[128 = 0]
[105 155 148 116 147 124 150 112 156 160  91 160 149 141 100 118 143 126
 103 130 131 128 116 128 118 118 156 129 130 103 181 119 110 152 112 133
 127  90 121 140 117 111 132 125 119 103  98 132 145 101  98 120 132 152
 138 138  93 119 126  92 149 133 131 152 117 172 154]	<57>:(17)
[106 110 135 118 147 109 135 107 138 161  94 122 156 168  85 140 157 128
 115 124 121 137 123 115 117 127 118 129 150  96 190  94 138 125 138 129
 138 158 129 126 141 114 127 121 140 141  99 131 162 110 114 116 140 154
 125 110 118 129 153  94 152 136 182 171 118 146 152]	<57>:(17)
[120 133 128 120 131 106 149 117 135 141  97 147 167 138 117 120 144 120
  97 133 131 144 101 121 106 147 154 146 152 139 167 119 118 151 124 103
 150 122 128 118 129 129 111 129 142 115  95 143 151 105 118 133 128 130
 133 114 117 104 134 101 150 111 152 172 116 159 163]	<57>:(17)
[110 160 134 112 173 133 111 121 113 150 120 106 108 121 121 149 132  98
 111 121 156 134 104 121 121 151  91 149 121 200 103 113  82 160 147 136
 167 220 165 107 152 140  99 131 145 145 117 145 193 102 183 111 186 115
 133 100 102  93 117 130 143  94 128 158 108  91 154]	<56>:(24)
[ 94 136  11 152 111 129 154 163 126 120 104 114  63 146 138 150  81 102
 141 122 136 110  95 138 131 119 169  97 157 124 190 164  80 138  89 125
  90  36 111 167 135 170  85 153 121  90  71 155 168  69 126 134 105 120
  65 115  83 125 117 104 146 135 104 155 141 159 119]	<59>:(26)
[ 92 194 178 161 141 116 142 103 141 156 116  66 214 101 132 156 174 111
 129 161 152 142  86 152  96 160 192 161 203 148 235 144 130 181 126  96
 138 180 150 143 148 196 120 143 151 112   6 189 167 155 134 155 188  53
  65 127 128  90 145  60  68  85 145 128  66 241 207]	<57>:(14)
[ 97 156  90 153 160 126 152 139 151 132 133 125  54 131 138 149 133 113
 138 132 150 115 135 129 142 115 137 112 136 126 163 164  90 112 122 133
 107  61  97 124 138 131 107 128 160 102 178 139 151 133 141 144 143 104
  83 130  97 127 119 118  86 163 102 117 147 154  84]	<59>:(16)
[129 130 111 137  96 155 114 150 124 125 156 168  98 137 134 100  90 145
 142 127 112 109 148 132 134  89 131 107  79  93  64 155 132 131 102 158
  95  98 128 132 102 116 163 129  83 106 126 107  65 123  97  93 102 158
 166 148 128 149 110 145 154 139  79 101 115 116  93]	<55>:(7)
[ 90 137 121 158 115 131 155 146 160 128 165 155  59 146 126 106 149 124
 118 167 142 120 129 146 134 118 193 117  92 129 152 180 115 135  88 118
  77  59 103 134 114 130 126 121 139  85 135 131  91 165  98 155 118 126
  97 153  85 137 136  92 110 166  87 109 120 197  80]	<59>:(26)
[136 143 147 123 134 154 123 138 142 130 146 137  82 122 133 124 127 144
 158 128 124 130 164 139 148  87 106 104  78  99 111 138 134  97 136 152
 109  94 110 160 121 111 161 126 100 131 182  99 125 125 125 124 123 130
 148 155 118 158 100 173  99 152  86  91 131 128  94]	<55>:(23)
[118 165 135 108 135 113  90 137 139 139 117  99 141 108 149 153 118 117
 134 104 157 133 103 152 122 122  78 137 116 148 166 114 109 143 137 126
 164 164 140 172 163 166 119 143  95 149 117 150 235  50 168 130 180 112
 111 103 103 111 104 159 112  92 118 140  99 111 167]	<56>:(20)
[123 171 168 170 113 156 100 134 150 136 167 113 116 111 139 129 115 143
 168 128 131 104 151 150 140  77 122 113  84  82  91 156 145 137 115 166
 101 131 133 149 123 139 182 123  79 123 109 122  80 145 116  89 150 121
 148 156 131 151 112 159  94 135  67  66  85 145 115]	<55>:(23)
[ 94 143 142 134 168 111 156 108 164 163  94 113 171 153  95 157 150 110
 116 121 140 135 117 128 121 131 161 119 168  98 231 119 122 145 116 130
 134 107 126 134 131 116 111 112 150 117  75 147 178 122 114 134 146 128
 102 121 101 110 139  82 131 137 162 164 118 166 167]	<57>:(17)
[140 180 178  96 124  84 138 133 135 146  70 194 236 110 143 116 125 119
  85  98 158 151  91 148 107 128 125 155 133 131 162 115 111 174 117 107
 162  90 124 136 129 127 118 116  96 131 156 132 178  64 113 139 144 143
 160 119 114  87 109 122 160  98 117 138 107 139 184]	<56>:(24)
[115 131 120 129 134 114 169 119 129 153  86 102 126 134 116 145 129 110
 126 124 127 146 110 126 115 156 183 123 186 140 198 125 105 134  99 104
 131  71 123 151 129 159  99 146 136 100  57 158 188 104 126 156 114 104
  98 132 118 123 125  98 136 116 156 157 124 190 172]	<57>:(14)
[135 175 129 125 154  93 120 141 133 135  92 124 224 103 156 169  90 113
 131  77 161 140  89 132 113 127  97 140 168 113 147 130 115 184 134 138
 151 128 144 127 157 155 120 119 106 144 112 158 184  75 147 119 172 123
 120  92 129  78 107 147 142  92 126 133 119  88 177]	<56>:(24)
[148 142 146  59 149 127  85 142 121 132  87 147 114 112 144 131 117 115
 119  92 155 142 114 136 140 125  36 137  67 185 100  89  88 122 149 120
 170 176 142 173 147 121 110 142  88 170 208 101 240  30 182 114 160 151
 165 108  98 108  82 198 157  91 104 159 120  45 151]	<56>:(20)
[ 96 162  80 160 154 155 160 133 134 120 151 142  50 132 137 141 140 116
 130 163 138 116 119 118 133 128 144 120 133 151 164 163  83 120 132 126
 102  97 102 125 125  98 111 131 175  99 148 131 120 143 133 133 137  95
  91 134  75 127 129 101  85 158  93 130 149 158  78]	<59>:(26)
[ 98 193 121 168 171 156 204 120 133 125 139 187  61 121 135 111 160 133
 122 168 129 128 130 112 127 135 171 140 153 144 126 184  95 122 152 133
 105  44  80  85 111 106 126 126 204  73 190 125  74 180 119 140 128  76
 136 152  88 123 134  98  50 172  87  88 155 210  56]	<59>:(16)
[136 145 150 111 108 109  95 139 111 110 145 151 214 109 157 122 129 115
  91 123 168 137  79 146 105 157 117 166  92 190  93 137 119 188 129  74
 152 230 162 111 145 137 112 115 121 147 117 142 128 126 154 123 169 133
 132 107 138  75 127 113 164  87 125 143  99  80 162]	<56>:(24)
[ 97 159  65 155 112 145 135 141 118 101 157 155 105 125 136 121 133 116
 104 166 140 120  81 127 107 140 140 144 127 161 152 161  93 153 122 114
 102 167 124 119 134 140 111 141 166 109  85 145 100 132 124 123 136 106
  93 118  84 108 142  77 121 130 116 148 122 162 103]	<59>:(26)
[101 126  85 145  96 133 142 153 143 112 152 134  37 134 141 111 143 128
 127 163 137 115 131 142 138 122 167 116 115 148 159 172 111 105 103 101
  90  71 100 157 127 145 115 151 132  94 137 136 119 123 124 149 114 110
  82 143  89 147 131 110 101 144  95 118 124 187  87]	<59>:(26)
[123 208 106 144 150 102 124 139 106 126  98  56 184  84 182 193  70  93
 147  80 178 140  82 156 117 159 114 139 195 175 162 156  86 184 137 130
 161 139 157 152 164 215  86 145 118 136  90 189 243  72 197 140 188  59
  78  84 131  67  91 155 106  70  99 132 122  95 192]	<56>:(20)
[ 81 197  27 165 132 186 155 154 128 117 165 170  13 144 132 136  99 113
 138 158 132 103 111 142 130 114 164 105 111 135 134 196  61 140 106 156
  76  73 114 135 108 135 121 141 142  72  88 133  86 117 106 100 123 109
 106 139  57 131 109  92 120 155  56 126 132 166  62]	<59>:(26)
[123 165 154 144  93 146  76 147 151 118 186 143 141 113 149 107 119 150
 151 138 134 102 140 160 132  76  99 127  66  86  79 146 160 145 120 153
 100 174 140 147 128 139 190 125  78 147 119 118  59 136 113  95 157 137
 145 144 135 147 119 148 105 123  74  66  75 134 101]	<55>:(23)
[132 167 196  98 173 103 110 118 153 147  92 105 192 103 142 158 153 112
 122 109 166 150 115 160 128 131  91 147 127 147 180 103 114 145 145 116
 173 175 138 154 153 139 116 118 113 159 154 133 217  93 168 145 184 108
 125 126 118  94 107 147 103  99 128 136 101 108 187]	<56>:(20)

[162 123 116 158 133 143 155 115 165 119 153 136 139 120 128 134 113 150
 147  94 119 135 175 108 201 158 131 117 144 122 133 160 127 156 121 147
 141 129 139 121 110 163 114 139 112 134 135 149 118 130 115  94 128 166
 140 158 176  97 116 133 160 111 124 175 144 125 132]	(54):<33>
[166 121 113 165 128 130 125 105 190 114 164 142 144 119 140 146 134 152
 155  51 109 137 184 114 151 176 155 113 139  92 127 163 121 155 146 178
 115 125 127 108  91 171 111 144  89 132 125 139 133 128 102  84 160 153
 150 153 174  93 133 130 121  79 134 183 146 128 133]	(54):<36>
[136 105 124 150 131 145 143 125 156 114 139 131 139 118 128 133 112 132
 124 127 138 126 134 106 174 129 132 117 123 139 130 143 130 123 109  81
 125 136 113 110 148 147 131 128 112 126 148 152 122 104 112 108  92 133
 133 131 157 117 119 109 159 157 153 129 143 111  90]	(44):<24>
[159  88 114 160 140 157 152 107 163 120 142 124 156  95 124 133  95 132
 122 145 172 132 139  93 215 139 142 122 153 129 133 173 124  98 110 134
 132 147 140 104 168 150 132 132  79 128 133 170 116 129 139  88  48 144
  96 118 198 112 129 116 165 215 152 112 153  95 127]	(44):<24>
[171 113 122 159 130 150 163 106 171 117 166 139 120 115 137 138  98 175
 143  79 119 138 183 103 236 142 154  96 146 111 118 166 127 155 114 137
 155 142 162 120  93 168 112 151 105 132 133 159 121 143 115  87 130 178
 152 173 191  90 131 139 158 104 131 181 141 126 126]	(54):<33>
[154  98 120 154 123 167 158 114 145 139 150 127 159  87 122 118  84 149
 137 134 154 131 133 103 220 130 146 133 150 151 115 157 107 130 124 122
 149 143 147 108 144 175 121 145  93 138 148 169 125 140 136 106  56 110
 105 122 177 114 132 114 170 201 162 158 134 105 128]	(44):<24>
[170 110 125 160 134 146 154 131 175 119 157 140 139 103 126 140 102 145
 145 107 121 126 198  96 220 149 144 102 148 111 128 190 128 154 121 146
 132 135 131 109 108 167 115 136  91 135 131 157 130 130 115  81 130 166
 131 165 166  84 132 118 157 130 129 183 140 116 117]	(54):<27>
